[-16,-91,4,200,76,119,-127,-262,33,-242,-105,134,-175,-293,153,57,-117,42,128,-173,-372,-191,-132,-190,322,-220,138,196,-18,124,-275,31,-332,138,99,55,-249,155,-152,-112,24,32,-31,-75] | 24
[168,-190,-227,31,303,123,-256,49,-260,20,-352,78,170,133,-61,-88,-177,54,276,22,162,-231,315,70,50,-76,135,-246,-41,-202,322,16,43,-125,223,-322,-116,485,-360,20,-41,-84,85,239] | 20
[-301,-439,32,-169,-128,-55,-92,-201,2,188,94,249,-138,7,-30,-9,-466,-155,-125,-162,31,-3,165,47,184,99,435,-232,-122,76,9,286,213,-332,-282,11,-343,20,-189,71,-153,-163,-65,222] | 10
[281,-249,-155,176,138,-147,138,375,-278,137,-66,-16,629,-47,-253,-59,-312,-153,-730,386,344,164,-87,415,-383,197,163,286,-16,-192,-29,-45,-112,-317,114,28,151,-44,-95,230,47,146,-231,-84] | 2
[-242,-107,75,-219,-282,-30,-128,45,196,7,63,122,-166,109,-146,-98,-691,96,-208,-14,121,80,213,115,130,-53,425,-23,153,27,32,140,181,-520,-198,262,-238,-73,-82,32,-63,-230,-423,-37] | 12
[149,-336,-267,17,270,175,-224,120,-254,370,-169,123,12,-39,-68,89,-470,-136,222,10,292,-207,342,157,157,58,214,-261,-168,66,293,-41,173,-309,141,-164,64,154,-214,8,-249,-23,166,204] | 8
[11,385,55,263,-32,58,151,78,251,-303,99,-77,-28,-240,318,-152,-201,528,-249,136,-328,57,-187,-153,74,-282,30,288,194,31,-155,-206,-373,159,48,347,-26,-51,-135,-113,210,-53,-164,-310] | 6
[-37,188,159,219,-30,67,-38,-50,188,-398,24,28,-170,-163,320,-79,-131,443,-9,33,-307,-3,-63,-125,211,-332,140,239,138,39,47,-58,-390,137,68,167,-218,85,-84,-128,252,100,-315,-115] | 23
[-128,-188,-60,-234,91,63,179,-93,117,-56,17,322,367,21,-363,-167,180,-38,-38,198,457,140,-192,548,-424,10,-232,58,-65,335,17,101,-246,364,134,175,34,-17,-130,175,-259,61,32,-241] | 32
[-33,-174,-150,-152,-218,-13,-166,105,-84,274,139,205,-149,36,18,-236,-347,153,147,-190,-139,-75,125,-94,163,51,253,-76,132,-25,-156,166,-110,-151,19,-143,-178,-201,-134,-224,-334,198,-331,216] | 8
[50,-285,-271,-133,-109,168,-340,146,-108,283,-142,75,-311,-155,-61,99,-338,-130,265,-275,-261,-214,63,-134,401,225,252,-119,-25,-113,-336,334,51,-65,153,-157,-284,-48,-20,-75,-243,65,-187,249] | 9
[209,-321,-216,453,223,-181,-190,435,-573,-64,-370,-81,117,-229,26,18,-360,-213,-818,413,320,-43,61,361,-330,88,468,236,-191,-379,-42,70,-12,-398,-25,-106,214,-165,-96,361,-33,25,-210,56] | 22
[81,-140,-71,156,-155,100,-64,92,102,438,256,-44,79,23,111,168,-94,326,187,-84,-18,65,74,-57,230,-313,14,56,109,-146,32,-38,127,-141,120,63,175,95,-240,56,-207,36,-228,-18] | 15
[-58,-77,-24,-266,67,182,57,-6,196,-284,-213,208,323,47,-492,-96,231,19,109,218,411,105,-175,539,-323,8,-279,125,21,195,46,133,-279,439,312,160,-84,195,-65,260,-38,-1,-124,-274] | 25
[181,-106,-70,157,-139,212,-95,94,67,275,83,-113,108,10,-67,212,8,269,261,-104,-29,43,22,-107,315,-254,-30,137,155,-258,-17,-86,101,-62,266,-1,89,322,-248,153,-101,4,-237,-53] | 25
[127,-128,-332,115,322,105,-235,172,-311,178,-286,-2,-43,-42,73,-1,-413,53,105,119,272,-206,325,125,8,-32,270,-236,-175,-85,244,-51,198,-297,89,-132,124,178,-350,75,-299,-110,221,96] | 12
[125,-317,-195,-47,308,53,-196,-70,-261,171,-174,163,209,156,-69,-2,-251,-19,335,-8,281,-135,314,169,43,-47,220,-206,-149,7,386,40,90,-287,156,-267,-114,424,-372,-21,-246,162,86,201] | 20
[60,20,-113,-163,279,128,197,-25,73,189,158,304,250,-53,-81,-103,354,-197,164,-47,268,268,-84,92,-145,-193,-208,-37,34,159,-96,-91,277,245,-96,314,127,-68,59,-263,-165,284,56,-7] | 17
[204,13,-186,275,-152,303,-136,271,46,248,-52,-258,-76,-137,17,211,-55,304,134,-30,-101,-62,1,-184,347,-208,-67,104,155,-364,-164,-116,136,34,307,58,207,213,-243,236,-103,-238,-120,-123] | 33
[59,-329,-34,169,-119,118,-85,-64,15,408,166,-6,179,52,71,181,177,198,295,-170,-95,4,71,-132,297,-266,-47,-56,30,-257,69,69,93,37,145,-174,35,322,-349,139,-103,14,-125,160] | 17
[94,-143,-262,-214,-79,18,-259,93,-24,215,-34,25,-48,28,-46,88,-312,87,302,-208,-226,-61,-7,-36,233,124,268,39,10,-93,-262,356,-5,-209,195,-80,-332,86,-134,-139,-329,334,-328,68] | 15
[-106,95,112,211,-22,-25,7,-158,129,-201,151,103,-90,-189,357,-132,-124,341,-33,-9,-311,-15,-52,-161,173,-363,151,190,47,158,-33,-65,-409,54,-78,142,-91,-103,-212,-219,39,168,-205,-125] | 12
[120,-153,-91,263,-77,126,-58,105,-28,339,133,-124,16,-61,168,232,81,269,142,-62,-24,79,28,-110,237,-235,42,53,19,-295,-1,-13,224,-25,132,-1,140,221,-256,189,-159,46,-120,37] | 20
[141,-124,-241,357,-56,73,-93,90,-158,366,73,-139,-25,-136,198,158,27,266,94,-77,-82,-35,-11,-181,165,-269,74,107,1,-311,-251,-53,171,-70,127,-29,272,122,-393,171,-405,-12,7,-57] | 18
[183,-31,-292,-218,-76,67,-55,68,-28,206,-1,-14,174,5,-175,-30,-151,102,277,-206,-268,-3,-144,-152,197,208,100,108,83,-120,-418,185,-95,-53,279,-86,-297,188,-248,-138,-324,338,-183,-37] | 5
[-304,-352,118,-214,-314,-93,124,-267,6,168,287,374,0,115,-211,-329,-447,-62,-150,-155,176,109,159,-10,71,36,339,-67,109,181,-80,14,92,-363,-263,74,-230,-47,-280,-26,-319,-71,-149,84] | 3
[266,-377,-190,214,252,-60,-135,212,-403,-35,-412,-76,535,-152,-295,81,-71,-426,-485,250,117,-58,-50,226,-115,164,203,213,-188,-320,-109,123,-203,-222,124,-235,13,127,-227,257,143,125,-167,19] | 8
[-102,-65,1,-325,104,119,83,-125,211,-303,-181,218,395,89,-477,-100,299,-20,207,227,447,164,-147,531,-327,-51,-255,149,-53,289,84,153,-268,355,252,193,-87,209,-167,185,-137,184,-123,-352] | 18
[250,-331,-178,140,277,-177,18,317,-298,133,-116,-76,576,-40,-131,170,-280,-221,-666,368,329,175,-83,484,-322,204,300,204,-222,-205,120,159,9,-406,40,-8,27,51,-105,272,33,266,-209,-33] | 33
[189,-491,-119,298,76,7,-61,132,-552,-1,-331,121,295,-202,-336,-202,-81,-476,-449,178,248,-132,81,89,-68,155,172,173,-68,-228,-174,-100,-218,-127,104,-311,128,-2,-253,228,-35,17,-68,131] | 1
[162,-141,-305,86,394,17,-163,105,-315,117,-241,29,150,58,127,-27,-233,119,124,119,226,-131,241,165,-106,-20,225,-220,-185,-133,307,41,131,-189,129,-208,-17,335,-366,43,-223,65,194,161] | 18
[72,-38,-31,316,-267,251,-218,279,17,313,84,-154,-345,-138,149,147,-199,311,168,-19,41,-23,258,-198,436,-376,113,73,163,-239,56,-203,208,-200,92,98,345,-83,-171,123,-166,-118,-319,-23] | 13
[111,-25,-177,-79,-263,231,-184,370,-9,181,-57,17,-346,-105,-61,-116,-392,137,116,-145,-178,-95,97,-181,341,194,151,-41,251,-209,-267,81,55,5,221,-12,-189,-94,85,-82,-72,-50,-330,192] | 3
[167,-358,-209,369,182,-137,-264,372,-506,-39,-414,-13,137,-196,-71,-42,-370,-317,-704,330,244,-143,128,286,-231,31,398,159,-136,-338,-81,87,-70,-391,-38,-142,197,-201,-111,252,12,-79,-235,93] | 15
[277,-285,-199,283,280,-123,-145,300,-458,-155,-439,-160,420,-118,-173,123,-116,-242,-578,356,240,28,-51,335,-251,147,331,277,-208,-417,-23,147,-67,-297,128,-168,10,202,-211,385,79,166,-211,-29] | 23
[168,-122,-278,104,259,173,-300,151,-292,21,-393,44,-40,57,-45,-99,-346,96,210,48,225,-281,355,60,58,-89,193,-228,-1,-212,248,-76,128,-191,216,-236,5,379,-323,73,-139,-244,120,183] | 22
[-131,-318,-21,-206,116,118,89,-181,8,-126,-105,349,302,-12,-403,-126,353,-155,119,125,430,75,-148,480,-305,32,-218,15,-134,272,56,150,-271,465,165,-8,-51,115,-161,231,-206,104,54,-104] | 27
[47,-60,-114,-5,-206,157,-400,358,-129,-28,-196,-33,-594,-105,92,2,-418,165,158,-80,-100,-108,218,-93,367,94,412,4,103,-246,-57,215,86,-168,143,-72,-248,-87,85,-12,-109,131,-497,224] | 22
[98,111,-137,-95,267,202,368,220,128,372,315,235,125,-208,34,-46,160,-126,-75,65,342,369,-130,150,-170,-11,-223,-83,29,220,-71,-218,422,292,-123,514,264,-281,257,-195,-109,180,176,-13] | 5
[-146,-204,-20,-169,-177,13,95,-209,-9,-22,5,98,47,-23,-248,-106,-290,-71,-74,-112,1,80,-39,-75,155,202,284,54,-11,15,-278,109,76,-200,-30,67,-354,250,-349,140,-239,-28,-16,-89] | 2
[92,-244,-247,-170,-106,39,-300,197,-35,277,-50,103,-84,67,-22,25,-332,80,191,-222,-226,-131,51,2,183,137,212,-105,103,-218,-202,395,40,-98,195,-155,-342,63,8,-108,-147,87,-347,291] | 18
[206,-259,-294,-4,392,88,-160,22,-302,197,-206,100,224,60,-50,50,-254,-24,221,2,219,-143,195,162,6,58,199,-207,-173,-57,277,24,105,-202,186,-256,-101,420,-323,25,-215,94,204,192] | 27
[219,-89,-268,153,229,134,40,192,-327,168,-133,11,109,-79,0,-136,-276,114,17,163,293,-67,176,80,-43,126,118,-86,-73,-57,162,-217,62,-84,226,-123,114,221,-329,96,-258,42,244,51] | 0
[-130,94,184,266,-62,50,-84,-28,150,-314,54,130,-337,-198,407,-146,-227,360,-94,28,-243,-59,65,-118,205,-384,187,120,135,80,85,-62,-296,96,-71,186,-126,-116,-7,-164,236,-38,-295,7] | 19
[-19,-162,-76,-96,-191,-3,-260,134,-124,102,4,108,-220,96,95,-165,-190,188,202,-152,-121,-36,207,-121,223,-3,317,-95,109,-229,13,248,15,-140,32,-213,-282,1,-128,-129,-169,239,-440,311] | 18
[27,-68,-103,-88,-242,15,8,199,-103,237,236,102,-225,-56,93,-187,-327,246,81,-73,-31,103,56,-75,159,188,278,64,95,20,-122,61,-40,-118,82,-9,-153,-203,-75,-140,-377,424,-317,106] | 2
[116,314,-153,-93,194,284,186,173,101,3,-18,177,154,-125,-157,-312,372,-44,129,33,188,168,-61,-76,-99,-226,-350,-24,229,12,-199,-307,134,423,5,318,259,-125,20,-249,-25,1,58,-106] | 8
[32,160,-10,180,117,-23,37,-95,202,-259,21,-10,134,-139,299,15,-76,370,-102,6,-405,4,-242,-74,47,-256,57,223,61,-21,-169,77,-319,158,90,193,-246,202,-159,-110,198,51,-128,-172] | 19
[173,-220,-239,-47,235,252,-366,219,-93,164,-377,49,55,98,-158,69,-458,-8,287,40,210,-290,392,186,170,-28,107,-307,-4,-121,381,48,122,-213,279,-186,-67,354,-156,48,63,-283,-8,225] | 14
[-196,-192,258,-349,-107,201,307,-240,206,-219,108,385,328,60,-539,-278,393,-64,299,202,601,302,-46,435,-158,26,-315,151,-1,534,290,-86,-380,455,206,147,-57,80,-154,129,-146,407,-156,-259] | 1
[-27,253,121,217,-33,-47,21,-15,224,-363,103,-19,-53,-125,365,-73,-207,549,-129,107,-295,68,-128,-38,68,-349,168,333,133,60,-3,-29,-409,29,55,264,-170,23,-123,-131,158,181,-363,-247] | 20
[-241,-300,113,-192,-175,-37,-126,-243,2,-135,-42,156,-118,89,-163,-24,-349,-68,-7,-140,48,64,137,5,228,40,470,-16,-30,-26,13,247,141,-368,-152,3,-472,269,-250,120,-105,1,-266,77] | 23
[-95,-131,5,-245,4,140,282,-108,126,-114,34,306,313,-85,-481,-188,178,-87,73,236,526,207,-206,499,-322,93,-267,240,-54,504,-61,-53,-335,376,238,268,82,-65,-121,159,-342,278,1,-404] | 2
[-139,-174,49,-209,121,109,96,-117,96,-275,-156,251,288,38,-336,-112,370,-45,105,222,453,161,-100,493,-315,-18,-197,39,-110,203,177,161,-193,434,157,91,-95,193,-136,253,-59,128,-47,-154] | 21
[76,-240,-230,-190,-148,145,-380,296,42,340,-64,48,-304,-55,-38,189,-554,-9,209,-207,-185,-142,114,30,361,182,289,-93,57,-98,-172,378,129,-229,179,-12,-292,-93,152,-96,-138,61,-404,230] | 13
[215,-435,-107,174,60,-96,18,209,-370,86,-162,114,508,-86,-363,-129,-250,-349,-565,250,285,6,-12,297,-217,172,169,269,-20,-134,-111,-30,-253,-268,125,-147,98,-56,-149,187,-3,128,-240,12] | 2
[102,18,39,189,-301,316,-121,243,153,275,121,-116,-123,-39,-26,62,-100,327,254,-41,21,26,223,-215,455,-359,-56,70,286,-213,110,-270,92,-81,176,85,264,44,-169,66,6,-134,-363,-37] | 8
[27,-194,-138,-238,-156,39,-273,232,73,299,89,110,-222,27,11,106,-530,71,170,-156,-93,1,115,90,255,121,332,-31,66,3,-56,343,106,-302,88,57,-300,-141,140,-173,-181,268,-493,186] | 15
[220,151,-425,-102,-116,67,-206,333,-38,159,-135,-161,-49,-81,-113,-4,-424,249,102,-81,-251,-91,-122,-87,121,139,193,202,143,-209,-550,156,-69,-200,305,54,-94,-33,-186,-70,-418,143,-276,-202] | 8

[146,-78,2,5,-8,-47,-74,7,110,-14,-102,139,-22,84,133,19,3,-6,54,38,146,-38,-27,62,-18,34,-1,25,53,18,14,17,-65,-17,-35,-95,-271,43,-88,59,-37,-3,34,77] | 31
[79,17,-53,65,-14,-152,-45,28,115,98,38,-119,-86,-65,-52,71,0,-70,21,-195,97,81,79,38,-78,172,-1,45,-66,68,-69,33,-212,-183,-93,-78,-33,-62,59,157,119,-87,-62,104] | 29
[48,160,63,36,-45,140,-16,3,28,-4,99,-99,61,-63,-166,-37,-59,183,-78,-43,15,140,45,-61,85,71,-7,10,103,8,-65,-206,-140,-97,113,-13,181,-27,41,62,209,-83,-59,136] | 27
[18,-16,-96,-67,-36,-295,-1,116,46,72,-123,71,125,100,24,-43,36,-62,50,67,37,-110,7,-32,104,119,31,-47,-51,-98,33,111,-199,-7,-86,142,-104,9,-22,-78,104,-120,-130,83] | 30
[-54,241,26,-73,41,-51,78,20,-29,79,82,-112,119,21,-162,15,20,68,-105,52,-90,-101,109,-6,206,88,-116,58,-28,-17,-119,21,15,139,42,91,307,38,106,-178,80,-29,-105,-41] | 13
[-78,-55,88,32,-49,250,96,-179,-38,-7,43,-26,-2,-86,125,47,56,79,-39,102,-50,150,115,-38,-42,92,-126,106,148,40,-218,-19,107,71,193,-244,-24,17,-125,-56,-182,133,35,-17] | 13
[96,159,29,-44,-16,-160,23,250,-16,134,-97,75,82,-13,-2,-53,92,4,0,202,-54,-76,33,-57,210,14,10,93,48,-195,29,-11,-52,16,9,3,-34,-41,-26,-117,-24,-125,-103,69] | 22
[-136,117,41,24,71,79,83,-121,-11,-78,88,-127,85,-21,-189,13,-165,180,-130,-183,54,38,101,-37,90,105,-132,17,65,187,-40,-59,-74,12,96,-46,308,100,32,36,12,-39,-61,26] | 6
[100,-18,49,-19,46,-265,1,177,89,-1,-207,165,61,164,184,-1,113,-51,22,264,19,-210,-23,-5,216,-20,-58,63,70,-105,25,140,60,94,-101,-6,-234,8,-114,-161,-160,35,-42,20] | 19
[285,4,-49,-10,-52,-142,-24,175,80,18,-183,241,147,103,98,18,-21,27,85,179,66,-143,-157,72,121,-78,142,-29,45,-121,172,-27,-81,-11,-93,49,-299,104,-17,11,60,-260,-22,76] | 25
[-17,226,32,42,-70,91,64,-79,15,-54,139,-60,171,-65,-137,21,-63,174,-42,-66,8,97,-8,-114,148,92,11,20,80,-14,-6,-134,-18,-19,87,-22,202,30,146,43,92,-169,-93,65] | 3
[149,192,81,133,-68,233,45,-274,143,-80,115,2,55,-21,-45,142,-238,357,-79,-214,125,159,-38,170,-79,-23,-88,-8,227,209,-66,-239,-46,-31,93,-278,32,251,35,80,-100,-145,62,139] | 9
[-263,-94,25,-75,94,-4,50,100,-239,-48,-141,-76,100,-144,-185,-236,-51,-35,-180,-9,18,88,270,-262,115,211,-131,43,30,65,53,-9,-217,-107,141,38,309,-98,-205,119,0,33,-69,76] | 37
[120,-20,-15,18,-67,-42,-43,-98,79,-174,-92,63,173,75,24,-3,-45,66,-37,10,96,12,-5,-19,67,112,-9,-93,48,42,33,-48,-106,-60,-101,58,-55,56,10,97,115,-72,13,134] | 34
[23,14,-76,-32,-8,-534,71,127,125,191,-107,152,184,149,130,2,84,-101,44,173,34,-164,-124,36,106,-35,-2,-24,92,-23,-10,162,-89,26,-35,44,-171,88,-108,-236,-127,-176,-106,62] | 13
[-281,-25,-4,-145,135,-33,30,24,-210,-46,-48,-115,151,-41,-252,-207,-88,31,-210,-49,25,-3,224,-182,145,179,-156,-12,25,168,5,-43,-224,-9,168,129,446,-14,-127,0,92,36,-73,48] | 35
[236,-35,-75,68,-97,-94,-24,-23,228,62,35,90,74,131,93,146,-46,65,122,10,86,-66,-243,152,-29,-62,157,-66,41,9,-4,-16,-89,-37,-56,23,-286,113,79,20,188,-233,-51,28] | 19
[-138,58,10,22,50,-120,112,15,-17,-25,44,-91,182,-19,-153,-51,27,-77,-74,38,-6,20,63,-168,166,130,-45,4,-19,38,-48,97,1,-33,42,123,254,-43,9,23,143,-42,-81,-12] | 3
[108,221,89,-32,9,146,-38,14,6,113,117,-46,-81,-72,-22,70,24,150,-47,0,-3,20,64,70,61,10,-77,174,110,16,-114,-173,26,63,130,-233,71,13,63,-65,-96,-12,-2,25] | 21
[48,8,89,31,37,220,-8,65,-6,-41,-4,-52,-27,-33,-97,-35,-20,65,-50,55,14,51,87,-52,87,58,-22,63,21,-14,-49,-63,-23,-32,79,-7,64,-54,-44,102,174,52,-7,15] | 25
[208,-5,-75,84,-97,-91,53,-29,116,14,-36,44,128,5,52,140,-51,31,50,-9,22,-2,-99,102,-13,25,93,-42,9,11,22,4,-85,-81,-111,-20,-162,108,79,80,86,-262,-32,47] | 16
[-67,10,110,62,48,178,85,-1,0,-41,-1,-34,43,-9,-99,-47,-92,144,-92,44,13,58,58,-59,93,8,-82,36,121,51,-59,-44,-8,3,156,-37,117,36,-123,23,43,32,-32,11] | 13
[-59,90,40,-115,60,136,11,13,-97,146,97,-82,-25,-53,-89,-30,56,30,-72,75,-43,9,136,4,45,66,-98,119,32,42,-175,-67,-15,102,219,-67,195,-10,-42,-120,41,77,-9,-36] | 25
[23,-158,-40,-2,-44,-39,32,89,27,73,-45,72,61,31,120,9,84,-70,94,186,-19,-40,-89,-61,49,17,107,29,23,-91,-22,74,-21,2,63,29,-207,-42,-68,-18,85,-76,-79,-44] | 19
[171,9,-1,89,-100,38,57,-35,121,-34,-50,64,71,36,101,121,7,36,69,83,-6,-20,-43,52,46,53,44,9,-14,-109,-27,74,46,17,-108,-20,-213,60,59,40,50,-102,-35,-2] | 13
[-181,10,27,1,44,-29,86,82,-41,92,112,-105,117,-52,-162,-102,48,-50,-62,94,-38,50,15,-192,138,59,8,46,40,10,-85,26,-22,-39,199,111,245,-102,-49,-3,186,-36,-117,-41] | 10
[143,-138,50,18,-11,249,-67,0,16,-205,-145,143,42,54,46,-45,-59,50,13,101,115,-17,-3,-50,72,50,45,-3,11,-45,106,-36,7,-8,-23,28,-189,8,-68,215,135,24,58,19] | 34
[167,-44,14,137,-219,90,-93,-78,200,-47,44,45,18,-22,101,20,54,20,108,6,108,188,-101,-89,-56,126,135,-21,47,-154,-45,-60,-83,-179,-45,-27,-299,-118,48,230,222,-77,-45,135] | 37
[151,-157,-35,153,-117,-152,22,-5,275,39,-7,109,72,130,179,94,57,-75,156,122,82,3,-239,24,-32,-27,155,-58,48,-69,-54,135,-2,-91,-65,48,-398,0,-38,61,169,-119,-58,18] | 13
[-36,-24,70,42,-9,37,75,-23,-1,-52,-84,-9,68,-4,33,-17,-31,127,-73,68,-14,65,91,-49,74,65,-107,16,150,34,-78,-34,-69,-14,74,-102,13,36,-139,-54,-83,26,-34,91] | 20
[-62,10,97,68,44,99,33,20,22,45,77,-157,-93,-83,-54,17,55,-2,-60,0,-21,95,131,-69,39,106,-97,131,39,41,-174,17,14,-49,94,-115,108,-112,-42,45,33,115,-42,-13] | 17
[-40,127,-21,63,-106,117,87,-152,56,110,154,-121,11,-92,-84,102,-156,255,-11,-230,7,154,28,64,-85,95,-25,17,100,71,-117,-130,-198,-45,133,-169,82,118,66,-6,7,-182,-124,86] | 13
[-331,-244,-14,-67,178,163,65,-15,-277,-99,-32,-226,53,-172,-283,-185,-102,-80,-209,-121,21,138,301,-228,6,242,-126,13,-44,281,-30,-3,-217,-137,207,75,467,-95,-185,230,188,103,-10,-21] | 32
[-47,175,38,-100,4,-60,18,55,-29,128,81,-33,87,16,-31,-19,70,107,-57,125,-68,-57,25,-39,175,20,-67,85,117,-31,-113,-90,-21,113,159,-30,155,2,18,-231,-31,-33,-100,18] | 19
[203,121,-4,70,7,20,-82,-71,177,35,57,-43,-101,13,-98,112,-180,153,-17,-295,193,48,16,210,-112,54,-37,8,21,174,-24,-118,-218,-115,-58,-151,-40,128,67,161,90,-121,19,139] | 30
[19,54,99,149,59,232,55,37,44,-87,41,-119,-66,-97,-186,26,-95,33,-47,-116,55,84,112,-74,77,110,-26,98,-69,7,1,37,29,-96,-15,-28,116,-58,47,278,170,4,-35,-33] | 7
[-35,230,63,-87,78,-119,-23,107,-39,0,-46,10,122,47,-159,-113,-133,266,-157,-40,64,-57,72,-37,226,2,-129,17,200,90,70,-217,-218,12,117,-40,254,94,-58,-134,-79,-102,-88,187] | 27
[53,69,8,44,9,33,31,-62,87,-58,23,23,49,46,-19,88,-101,107,7,-85,85,-55,-29,39,72,44,-16,33,17,54,30,11,4,38,-26,-54,-24,106,76,62,-6,-96,-43,-7] | 7
[72,11,65,52,50,120,76,-62,14,-161,-75,43,147,48,-51,26,-117,122,-100,57,36,-37,15,22,122,-5,-69,-15,79,105,29,-24,55,37,4,2,72,136,-41,62,20,-44,44,-3] | 11
[170,54,132,48,-28,214,-46,29,117,-76,-46,94,-24,93,63,5,-3,163,14,151,54,-8,-20,21,112,-27,-18,47,114,-102,-47,-85,53,55,40,-63,-174,17,-59,-5,67,76,16,59] | 25
[35,73,4,-60,7,2,-53,-43,-15,-43,11,-76,0,-21,6,46,69,1,-45,-22,9,-17,152,-19,83,187,-95,85,-35,25,-84,-13,-27,33,-51,-64,79,-44,90,4,-3,57,-17,35] | 29
[-101,182,104,43,44,-88,70,-39,73,-59,43,-76,71,42,-64,-2,41,39,-77,12,24,2,118,-107,192,135,-168,67,47,4,-120,82,72,53,-1,-26,174,-23,15,-78,-47,104,-68,39] | 3
[-82,210,18,-94,76,-48,-37,15,-70,89,96,-146,48,-74,-280,-95,-64,61,-175,-148,60,29,173,-34,80,141,-134,51,7,131,-62,-120,-194,-40,107,21,400,-9,35,22,115,-41,-50,84] | 36
[181,-169,-17,93,-144,240,8,3,2,-134,-96,78,74,-85,124,50,2,39,94,109,-7,117,-48,-89,11,82,168,2,25,-126,74,-70,-30,-118,-28,-52,-271,-44,9,234,137,-145,-10,41] | 24
[126,-80,19,66,11,-60,-32,128,99,27,-51,-16,-79,2,74,54,119,-143,62,92,26,-24,26,-25,51,89,34,94,-66,-73,-51,119,14,-75,-99,-22,-182,-127,0,108,106,32,-29,-14] | 23
[-107,-43,-58,-65,29,6,-6,27,-61,93,64,-86,27,-52,-128,-55,-66,47,-31,-101,46,48,48,-56,-4,101,16,15,27,107,-28,-83,-236,-67,165,7,145,-9,-34,39,148,-96,-95,43] | 28
[103,62,37,27,73,86,-21,13,22,-62,3,-96,-22,-21,-118,64,-93,95,-85,-106,50,-15,88,57,68,70,-62,51,-1,130,-9,-78,-76,-45,-34,-57,127,35,60,116,95,-37,3,28] | 23
[-56,122,18,-97,67,-145,3,58,-70,-10,-49,-54,162,15,-167,-124,37,-33,-156,75,3,-36,168,-91,182,143,-131,-3,-5,37,-49,0,-103,6,16,138,295,-26,-35,-56,117,21,-31,80] | 33
[-19,112,134,123,-17,257,45,-144,126,-88,115,-76,-29,15,-64,50,-88,204,-42,-76,59,107,46,-16,48,67,-98,51,96,31,-136,-46,54,22,89,-109,58,36,9,56,49,85,-32,28] | 8
[-17,-173,-61,-53,87,-150,24,105,-57,-64,-115,-25,120,46,1,-6,67,-157,-29,131,-24,-139,43,-85,151,103,10,3,-84,55,27,137,-30,-5,-72,150,46,-52,-18,33,136,-21,-44,-71] | 22
[15,50,56,58,-49,154,81,-129,41,-103,31,-5,154,22,-30,33,-73,172,-60,47,-7,54,-9,-23,89,35,-40,-25,114,37,-64,-68,26,34,76,-13,70,93,0,-3,59,-51,-20,27] | 11
[124,-13,6,32,36,-93,-77,-45,172,-28,-79,31,-108,116,73,89,-70,50,19,-143,174,-64,54,148,-41,94,-100,24,2,103,-37,56,-127,-13,-128,-124,-189,85,-29,49,-53,49,9,93] | 30
[128,-39,86,106,-20,319,-1,-25,61,-99,-7,-34,-45,-27,-45,34,-81,128,-13,0,41,104,41,10,6,47,10,25,37,3,-50,-83,-26,-67,39,-60,-60,0,-30,177,189,20,22,33] | 24
[333,175,94,90,3,-275,-90,204,298,75,-136,172,-106,178,171,103,52,45,82,93,130,-176,-90,164,137,-79,-33,101,80,-135,27,60,14,10,-210,-143,-395,36,-7,-76,-147,-36,-29,121] | 21
[5,62,22,38,-9,63,-15,-51,6,-54,44,-142,-34,-87,-45,72,-67,155,-63,-173,23,86,118,-25,38,152,-73,73,67,104,-45,-124,-142,-85,3,-170,109,-15,74,83,-32,-45,-68,96] | 23
